Here are made-up objects, facts about them, and rows of numbers that follow some of those facts. Name the object behind each unnamed row.

Facts:
j985 -γ-> j927; j226 -γ-> j638; j254 -γ-> j52
j399 -γ-> j45; j588 -γ-> j864; j341 -γ-> j946
j324 -γ-> j969; j927 -γ-> j702; j471 -γ-> j244
j540 -γ-> j916; j247 -γ-> j108; j247 -γ-> j278
j247 -γ-> j471; j64 -γ-> j706; j321 -γ-> j588
j533 -γ-> j149; j533 -γ-> j952; j276 -γ-> j226
j313 -γ-> j276; j313 -γ-> j859; j528 -γ-> j341
j235 -γ-> j13; j935 -γ-> j528; j381 -γ-> j185
j185 -γ-> j433; j912 -γ-> j399; j912 -γ-> j411
j969 -γ-> j399; j864 -γ-> j871; j946 -η-> patolur
j985 -η-> patolur; j226 -η-> patolur; j45 -η-> rodral
j254 -η-> rodral; j108 -η-> patolur; j411 -η-> patolur
j638 -η-> klopem; j433 -η-> klopem; j399 -η-> patolur
j588 -η-> patolur; j341 -η-> klopem; j324 -η-> patolur
j927 -η-> klopem; j4 -η-> klopem; j471 -η-> patolur
j916 -η-> klopem; j278 -η-> patolur; j28 -η-> rodral
j859 -η-> patolur; j540 -η-> patolur; j113 -η-> patolur
j247 -η-> patolur; j13 -η-> patolur; j706 -η-> patolur
j64 -η-> rodral; j702 -η-> patolur; j321 -η-> patolur
j149 -η-> patolur; j533 -η-> rodral; j871 -η-> patolur
j244 -η-> rodral; j276 -η-> patolur; j952 -η-> patolur
j313 -η-> rodral; j52 -η-> patolur; j528 -η-> patolur
j235 -η-> patolur; j935 -η-> klopem; j381 -η-> rodral
j185 -η-> klopem; j912 -η-> patolur; j969 -η-> klopem
j864 -η-> patolur

Some objects and their rows:
[-12  37  -2 -13   6   5 -24  15  26  34  35 -12 -19  14 -20   8   3   3
 -18 -47  25   6  21   9 -20  -4 -25] : j399
[-10 -14  17  -2   1 -20  23  44   1  -6  10 -17  42   3  -6  15 -27 -34
   0 -10  -1 -23  -1   4   5  -2  20] : j235
[-17  14  19 -30 -10   5  60  -1  10 -21   0  15 -16  16 -43 -16   3 -15
 -17  -9   0 -32   9 -20 -28  41  23] : j381
[  7 -23 -14 -10 -10  17  14  27  39 -15   0  18  13 -32 -14  23  17 -64
 -16 -24  23  -9  -7  26 -26   8 -21] : j864
[ -7 -12   3   5 -13  15  31  -4   3 -59 -19 -30  21   8  -1   1   5   1
 -48 -21 -17 -30   9 -21 -10 -14 -14] : j859
[-12  14 -14  13   7  39  -3  16  21  47  -1  22  16  -2 -28  39  40  -8
   8 -16  -2  -1 -36  53 -60 -45  19] : j969
[-10 -13  32 -57 -24  10  69   5  30 -10   7 -19  -9   6 -40 -28 -13  -9
 -12   8  11   2   7 -35 -16  19  42] : j254
[-29 -39 -13  -2 -11  10   2  20  35   8  -8 -26  23  12 -29  12  -7  -2
 -31 -17 -14 -19  16  15  25 -11  19] : j411
[ 10 -16  24  -7   3   3   7  -2  11   2 -44 -15   3 -26   1  33  15  -4
 -14  -1 -29  -4  -2  -7  -4 -11  19] : j212
[-23 -29  31 -23   3 -19  -2 -11  22 -17  -3 -24   4   4 -23 -11  15 -61
 -10 -28 -34   2   2   8 -39  -3  32] : j276
[-23 -15  14 -16   2   5   5 -16  13 -28   4 -10  12  25  19  14 -13  -8
 -17 -24  10 -11   0  -2 -41  19 -24] : j247
[-25 -44  17   2   0  10  35   3  19  11   7 -22  80 -36 -18  64  20 -72
  18 -20 -37  12 -11  21 -67  -4  11] : j185
[ -2  -2   0 -19  -1   9   4  23   1  19 -26 -25  34 -20 -12  42  27 -13
  18 -13  -9  31 -26  18 -18 -12  23] : j638
[  1 -13  -2   3 -14  10  -2  -2  14 -20 -15 -23  21   1   7  11 -19   5
 -27 -35  -4  -7  -9 -17  -6  16 -14] : j108
[ -7  14  20 -22 -22  -3  51   8   9   2 -29 -10 -26   8 -43 -27  13   5
 -33   8   2 -16  -2 -29  -3  16  13] : j28
[-10  -4  12   0  -7  12  29  38  19 -27   5 -26   7   5   6   0   9  -1
 -36 -32 -10 -10  45  -1  -3  -1 -23] : j952

Rows to name:
A row may be one of the objects named above.
[-31 -34  -6  -5  21  19 -25  33  43  13  13  -4 -16  20 -40   0   4   2
 -16 -16   1 -17  -3  21 -20 -19  11]	j912
[ -4 -23  12  20  -2   9  10  17   4  21 -19 -42  50 -43 -21  54  26 -39
   6 -18 -44  34 -15  21 -23 -30   4]	j433
[ 14  -2   2 -12  -2  29  41  52 -21   0  20 -16 -19 -11 -22  36  -3 -37
   5  -8 -11   5 -74  14 -38 -12   5]	j341
[-10  52  16 -23 -25 -12  43  -1  12  18 -10 -20 -29  14 -39 -15  16  18
 -33 -23  12  14  15 -53  -2  22   0]	j45
[-25 -30  10  -6   9   1  33   2  11   5   0 -22  77 -37 -28  67  28 -84
  21 -27 -38  17 -10  22 -61 -12  13]	j185
[ -9  13   8  -5 -11   8  42  16  -2  25  -9  11 -93 -21 -52 -18 -16  -2
 -16  18 -25   6 -16 -14 -60  11  41]	j64
[ -9  14 -15  18   9  45  -7  27  23  46   0  22   5  -3 -29  42  38  -1
  13 -17   6 -14 -38  57 -63 -42  14]	j969
[-17  20  42 -37 -24  -4  60 -15   2 -38 -31  -8 -55   8 -46 -42  33 -15
 -23  22 -19 -25 -23 -33 -66   2  16]	j313
[-28 -25 -16  -7   4  14 -24  36  34  12   7 -10 -16  18 -46   8  -1  -1
 -20  -5   8 -20   6  21 -26 -20  12]	j912
[ -5  -4  35 -50 -15   3  61  13  25  -2  13 -25 -15   3 -37 -25 -15 -14
 -15  11  11   4   3 -19 -33  19  47]	j254
[ 10  12  27   9 -48  15  24  29   0 -15 -42 -13 -29  26 -39 -22  21 -22
 -30   4  -5   0  -8 -24 -32  23   5]	j244
[ -3 -26  15  20   0   2  20   3   9  16 -18 -30  54 -40 -17  58  11 -52
  16 -20 -40  37 -17  23 -38 -20   2]	j433
[ -8 -23   6 -19   0  16  -2 -15  17 -26   5  -8  16  20  16  11  -8 -19
 -23 -21   9 -16  -2   0 -42  20 -22]	j247
[-17 -23 -31  -9  -4  22  32 -30  33 -22  17   3  30  23  18  -1  -5   0
 -36 -41   6 -35   1  29  -9 -15  -5]	j324
[-17 -36   0 -39  22 -30  -6 -16  15 -13  -8 -22  -9  -2 -13 -16  13 -18
  -1 -38  16  13   3   9 -30  10  34]	j226
[-22 -49  12  -6   5  -3  34   2  13   6   1 -14  84 -43 -13  61  27 -89
  20 -24 -46   5 -13  26 -66  -9  10]	j185
[-14   2  46 -11 -28  -8  60   4   4   4  -1   0 -50   9 -19 -32  19 -14
 -20  -8   9 -45  19 -12 -26   9   8]	j533
[-14 -22 -14  12  -7  21  12  13   0   3 -10 -15   1 -24  -3  20 -21   5
 -36 -18 -36  -3  14  11  -4  -9  21]	j706
[-32 -53  -5  -6  -9   7  -1  23  29  10  -8 -32  24   3 -22  11 -21   5
 -33 -13 -14 -21   8  24  21 -18  21]	j411

The same objects again, as new rows of numbers:
Named rows:
[ 14 -20  16 -41  19  -8   9 -27 -17 -31   7  18  -7   2  -8  69  16   7
  -8 -11  17 -17  10  -7 -38  22  -5  -5  17] : j324
[-40 -34 -31 -59  31  -5  44   8  21  -5  47  13 -40  28 -48 -66  -9  39
   2 -27 -20  21  20 -48 -10  -5 -88  39  -6] : j244
[ 22 -47  19 -18  79 -65  -4 -10   2 -42 -24  18 -38  -5  23  70   0 -29
   7  38 -15   9   9  -9 -40  10 -15  46 -16] : j528
[ 42  -5  14  -4  38   0   8 -59  26 -74 -20 -19 -56  14 -11  16 -47 -42
 -29 -26  18 -24 -16  24 -52 -34  20  14 -16] : j276
[ -7 -11  12 -35 -14   1  15  15  37 -98 -16   7 -44 -19 -29  86  14 -59
  16 -21  27  16  16 -40  -7  -5   6  14 -24] : j399
[ -9 -26  -7 -49  72  21  -7 -33  39 -19 -21 -11 -30 -20 -39  62 -23  42
 -23  -5  26   7   4 -49 -30  -7  -2 -14  12] : j471
[ 27  59  19  55  -3 -66  50   7   0  20  13 -47 -25 -18 -43 -11  51  34
 -30  -3 -14  80  39 -34  17 -62 -12   0 -32] : j185
[ 14 -29  26 -16  30 -14  32  -1   2 -32 -31   9 -25  -3  -3  45 -14  24
  10 -12  32 -37 -23 -27 -22   5  22  -9 -45] : j235
[ 44 -31  31 -38  12  -8   6  -1  16 -71  -3  -8 -28 -44 -17  60 -17 -13
  14 -19   6   7   9  -7 -10  17  -8 -25 -21] : j912
[ -2 -18  16 -15  77  -8 -13   5  -1 -64 -16  30   0  -3  16  24  17 -25
 -12 -13  56 -22  -8 -14 -22  -5 -39 -40  -7] : j52
[ -6 -39 -15 -37   6 -17  62  16  18 -16  34  25 -27  39 -20 -61 -10  -3
  15 -21 -17  16  -4 -26  -3 -13 -86  25 -25] : j28
[ 39  73  -2   0 -45 -25  22  34 -29 -27  52 -10   0 -23 -70  34  60  12
  38 -19 -32  -4  48 -27 -45 -32 -29  35  12] : j969
[ 11 -46 -67 -33  -8 -16  46  -8  13  -1  35  19 -49  55 -33 -62   0  -6
   3 -34 -22  19  -4  -7 -26 -29 -56  37 -47] : j313
[ 40 -44  55 -34  27 -19   3  13  22 -52  -8   2 -27 -47 -15  28 -35 -17
   4  -6  40   6  -4  16 -17  26 -20 -35  -9] : j411
[  0  68  43  53   3 -71  30  28  -8  -7  14 -33 -11  -5 -51 -11  41  32
 -15  -4   7  41  51 -16 -24 -52 -37  14 -22] : j433
[ 35  85  48   3  -1 -40 -15  70   8   5   0  -4  -7   7 -36 -30  20  15
 -18  15 -13  54   6 -35 -40 -16 -42  30  -1] : j916

Name these rows:
A row may be one of the objects named above.
[ 30 -14  18 -34  17   7  11 -35  -8 -46  -8  23 -12   1 -13  68  18   3
  -7   1   7 -21   6  -1 -40  21   7  -4  18]	j324
[ 22  41  13  39  37 -72   5  43 -15   9   1 -22 -31 -32 -38  20  33   5
  12  15 -26  35   0 -29 -51 -51 -52  64 -19]	j935
[ 44  88  49   1  -1 -31 -27  66   6   2  -8   8   1  16 -39 -39  28  19
 -25  16  -5  50  -4 -40 -38 -13 -32  35 -12]	j916
[-16 -32 -19 -48   7 -19  60  14   9 -14  46  18 -16  44 -21 -68  -2   6
   8 -28 -20  27  -5 -26  -3  -1 -86  28 -27]	j28
[-32 -24 -16 -40  -7 -20  69  36  27 -49  23   3 -40  56  -9 -49   1 -10
  20 -21  -2  34  14 -55   6  -2 -90  47 -37]	j45
[ 40  -8  37 -39  30   8 -23  -9  20 -40 -28  31 -23  12   4  37  -8 -20
 -32  -7  12  35 -22 -30 -29  31   8   9 -19]	j540
[ 46  69  13  27  35 -87  40  34   3  29  32 -50  -4 -11 -67  15  27   2
  15 -76  26  47  -1 -72 -69   1 -39  45 -28]	j927
[  -6   -9    4  -29   -2   10   15    5   22 -103  -25   -1  -40  -22
  -17   87   18  -54   21  -20   40   20   13  -49   -8   11  -11   10
  -26]	j399
[ 10  10  25 -31  36 -23  27 -44  -5 -46 -30 -33 -44   2  27  48 -65 -43
 -23 -12   2 -20 -26 -30 -34 -38  -3 -35  28]	j226
[  2 -35 -47 -34   7 -19  80  -7   4  -8  43  -7 -23  22  -4 -54  12  15
   0 -21 -42  44 -13 -40  26 -18 -72  12 -40]	j381
[ -2 -47  15 -25  20 -19  16  11  10 -20 -26  25 -46  23 -20  43   1 -28
 -15  -1  63  23   4  21 -66 -10  -7 -33  -3]	j859
[  1 -42 -65 -14  40 -13  26   2   1 -26  52  31  -3  28   9 -73  35  -7
   5 -41 -14  10 -16 -39   7 -19 -87   9 -32]	j254
[ 36 -39  50 -33  27 -24  -1   9  19 -58   2   4 -31 -47 -19  23 -37  -9
   6 -11  30   8  11  15 -19  21 -20 -48 -11]	j411

Now the same objects, written a new way:
Named rows:
[ 17   9  -6  28  32 -50  -1  -2   1  13  12  23  23 -46 -18  -7  -2  55
  19  30  -1 -25   6 -22] : j226
[ 32   7 -10  23  -2 -80  33  10 -45  -7  -3  20  33 -11  -3 -14  12  57
  15  25  20 -16   2 -24] : j638
[ 33  12  13  24  18 -55  -1 -17  27   7  16  23   8 -19 -33 -25  -6  73
 -11  29   0 -51   2 -11] : j952
[ 23   7  23   7   7 -59   7   5 -17   8  -2  -1   3   8   2   4  -3  55
  16  24   3 -25  11  -4] : j212
[ 26 -25  18  10 -11 -76 -11   1 -21  39 -18  41  -5   6  15  18 -21  41
  21  21  -9 -39  22 -26] : j381
[ 40  -4  -1  38 -14 -93  29  12 -27 -11 -15  24  10  25 -13  -7 -10  49
  38  16  10 -31  10 -28] : j185
[ 31   4  12  12  27 -41   8 -10  17  -1   4  17  14 -25 -25  -2 -15  48
  17  16  -3 -31   1  -8] : j706
[ 40  18  -9   6  28 -41  -5   2   8   7   5   6  16  -4 -27   6  -6  35
  18  21 -10 -49  -6 -19] : j411
[ 27   6   8  21  23 -43  -1   0  11   4   8  19   9 -25 -28  -4  -9  52
  17  21  -4 -39   0 -10] : j113
[ 41  21  -9   4  27 -39  -6   5   6   8   7   2  17  -4 -29   7  -2  32
  18  22 -10 -50  -3 -19] : j399
[ 32   0   9  21  54 -43  -3  10 -14  14  14  17   6 -17 -36  -9 -15  68
  18   5   3 -43  -3 -11] : j278
[ 29   0  20  30  40 -44 -17  16 -21  17  19  24   2 -24 -44   7  -7  67
  34  10   5 -47  -3  -4] : j247
[ 33   4  13  12  29 -56   9  14  37  10  15  13  23 -29 -26 -12  -7  37
  15   3 -11 -32  15   5] : j13
[ 30   5  23  18  19 -58   2  16  34  10  17  17  20 -34 -29  -4  -2  34
  26   7 -12 -33  14   8] : j235
[ 28  -4  24  15  32 -33  13 -20   1 -15  -6  16  20 -26 -20  -3 -15  60
  23  29 -12 -45 -12 -16] : j52
[ 23 -28  47 -12  -7 -47  -1 -12 -40  16 -18  34  12 -17  19  28 -10  49
  12  31  -9 -47  -4 -14] : j254

Rows to name:
A row may be one of the objects named above.
[ 26 -26  47 -11  -6 -46   0 -14 -39  18 -19  34  12 -16  19  28  -9  48
  14  32 -11 -48  -5 -15]	j254
[ 25 -28  47 -12  -6 -47   0 -14 -40  16 -17  33  13 -18  18  24 -10  49
  12  32 -11 -48  -6 -13]	j254
[ 28 -17  22 -13  -4 -59  -5   2 -26  33  -7  35   3 -10  15  15  -9  42
  -2  19  -3 -37   9 -14]	j28
[ 16 -14  16   1  -7 -66 -10   2 -39  43  -1  42  16 -36  21  22   2  43
   6  33   1 -25  14 -20]	j313
[ 30  -1  13  23  52 -44  -6  12 -16  13  15  19   5 -18 -40  -4 -11  70
  21   6   2 -43  -1 -10]	j471
[ 53  17  -5   5 -17 -73  22  19 -41 -10  -4   5  26  25 -16  11  14  34
  24  18  12 -42  -8 -21]	j969
[ 33  12   4  10  10 -36  -1 -19  12   9  15  29  -5 -26 -34  18 -17  48
  25  17   9 -20   3  -7]	j540
[ 55  18  -8   5 -16 -73  22  19 -45 -10  -4   4  24  26 -17  13  14  31
  23  19  11 -42  -9 -20]	j969
[ 40  -5  -1  37 -15 -94  29  13 -28  -9 -15  24   9  27 -14  -7  -9  49
  38  15  11 -30  11 -27]	j185
[ 31   0  12  23  49 -46  -6  12 -14  15  14  18   6 -18 -41  -4 -12  67
  24   6   3 -44   0  -9]	j471
[ 38  13  17  23 -15 -70  34  31 -44 -21 -28  29  -2  -7 -24  -2  22  46
  15  16  10 -26   5 -17]	j935
[ 28 -18  35 -17 -11 -55  -1  -5 -25  31  -8  37   5 -14  14  29  -8  37
   9  18  -2 -33  10  -8]	j64
[ 41  -3  -2  38 -16 -93  28  10 -26  -7 -16  23   9  26 -14  -7  -7  52
  38  13  10 -30  11 -28]	j185
[ 39  -3   5 -32  -2 -54  -9   5 -28  35  -9  19  13  12  15  26  -4  25
  -6  21  -8 -50   6 -23]	j45
[ 28 -11  38  -4 -24 -71 -14  -9 -15  40   4  43  -1  -8   5   8   3  57
 -19  33   2 -54   8 -10]	j533

Now the same objects, written a new way:
Some rows with their names:
[  3 -54 -24   0  25 -41  21   0  43  32 -23   8 -32 -10  -5  35  70 -31
  16  43   5 -35 -26   6 -24] : j4
[ 18 -44  -6  -5  44 -20   9   2  37  23 -53   0 -10  -5  -2  23 102 -26
  20  37 -15 -39 -25  27 -32] : j433
[ 20 -47  -7 -10  47 -20   6   5  41  22 -47  -1  -7  -9   0  23  92 -28
  25  41 -12 -44 -30  29 -32] : j185
[ 30  -5  13  23  30 -12   5  -5   6  11 -25   6 -27 -22  -1  -1 -61  36
   6  -1  10   0  26 -25  22] : j859
[-24   1   8  12   9 -31  -8   5  25  29 -49 -11 -16   6  -3   6 -76  28
   8  -2  12  13  36  16  14] : j108
[ 17 -76 -31  17   5 -30  26  -3  60  30 -20  11 -17 -16 -27  51  70 -36
  18  19  -9 -29  -8  16  -9] : j969
[ 16 -21 -17  35  -2  -2  -4   0  44  19 -18  -9  29 -20 -24   8 -64  17
  19  -9   8  -1  34  -6  32] : j324
[ 13 -27  16  16  36 -13  49  -2  35  65  41  53   6  50  -3 -47  12 -13
  27   0  36 -38 -14  40  16] : j533
[-19 -69 -27 -19  20 -16  14 -17  49  27 -26  35 -31 -19  20  23  59 -49
  22  63  10 -37 -30   1  -2] : j935
[ -2 -23  16   4  21 -40  -1  -8  26  30   2  -3 -10   6  -5  13  42  -3
  18  10  28 -55  16  12  36] : j212
[-16  13 -16  31  12 -25  -9 -13  16 -10 -23   2  11  12 -19  -3 -40  31
  38   9  15   6  29 -36   2] : j871
[-22 -13  55  17  27 -33  31 -32  32  66  15  22 -30  53   9 -12   4 -20
  34 -26   3  -7  -5  63  14] : j244
[ -6  12  -3  34   9 -13  -2  -5  18  29 -37 -22   5  -9  -5  -3 -46  27
   1   1  24  -7   6 -27  20] : j13
[ 32 -61  -6   1  42 -40  31  -5  25  21 -20  24 -69 -21  -3  42  66 -18
  11  32  -6 -30 -20  -3 -21] : j638
[ 33  -6  10  20  34 -11   2  -3  10  11 -18   6 -24 -24  -1  -1 -67  35
  10   4  11  -2  23 -24  22] : j226
[ -5  11  -4  32   9 -13  -1  -5  19  30 -37 -24   5  -9  -5  -3 -44  27
   2   1  25  -7   6 -29  21] : j52

Rows to name:
A row may be one of the objects named above.
[ 19  -7  53  12  58   6  15 -26  34  49  20  13  24  38  14 -38  40 -22
  52 -15  -6 -37 -27  56  10]	j381
[-22 -67 -23 -15  15 -14  17 -21  44  27 -34  37 -36 -17  18  24  68 -49
  18  61   8 -33 -28  -3  -1]	j341
[-22 -12  -6   9   4  14 -10 -22  25  16 -40  19   6 -17  18 -18 -57   6
  14  27  24  -5  19 -26  41]	j528
[ 19  -7  53  12  58   6  16 -26  34  49  18  13  25  36  14 -38  38 -22
  52 -14  -6 -38 -27  55  10]	j381
[  3 -13  41  26  30 -14  35 -36  31  60  34  22  -5  38   8 -25  25 -24
  37 -15   8 -25 -20  33  19]	j28
[ 14   8  -4  11  -5 -27  -3 -15  21  31  -7 -30  20 -23   5 -22 -59  18
   9  44  18  -3  47  -9  -3]	j985
[ -3 -45 -23  11  20 -43  25  -3  39  41 -31  -3 -36  -8  -6  40  80 -29
   5  35   9 -36 -42  -5 -21]	j916
[ 15 -33  36  50   8  -3  41 -43  44  58  31  26   6  35 -16  -9  35 -29
  36 -41  -7 -16   2  37  32]	j45
[ -3 -45 -22  10  20 -42  25  -3  38  41 -31  -4 -37  -8  -5  39  79 -28
   7  35   9 -36 -40  -6 -21]	j916
[ 19  -7  52  13  58   6  16 -26  34  50  19  12  25  37  14 -37  39 -21
  50 -14  -5 -36 -28  56  10]	j381
[ 14 -27  16  16  37 -13  51  -3  35  65  41  53   6  50  -3 -48  12 -11
  28   0  35 -39 -14  41  17]	j533
[-23   1   6   7  13 -32 -11   7  29  27 -42 -12 -11   3  -1   6 -84  26
  11   2  15  11  32  20  15]	j471

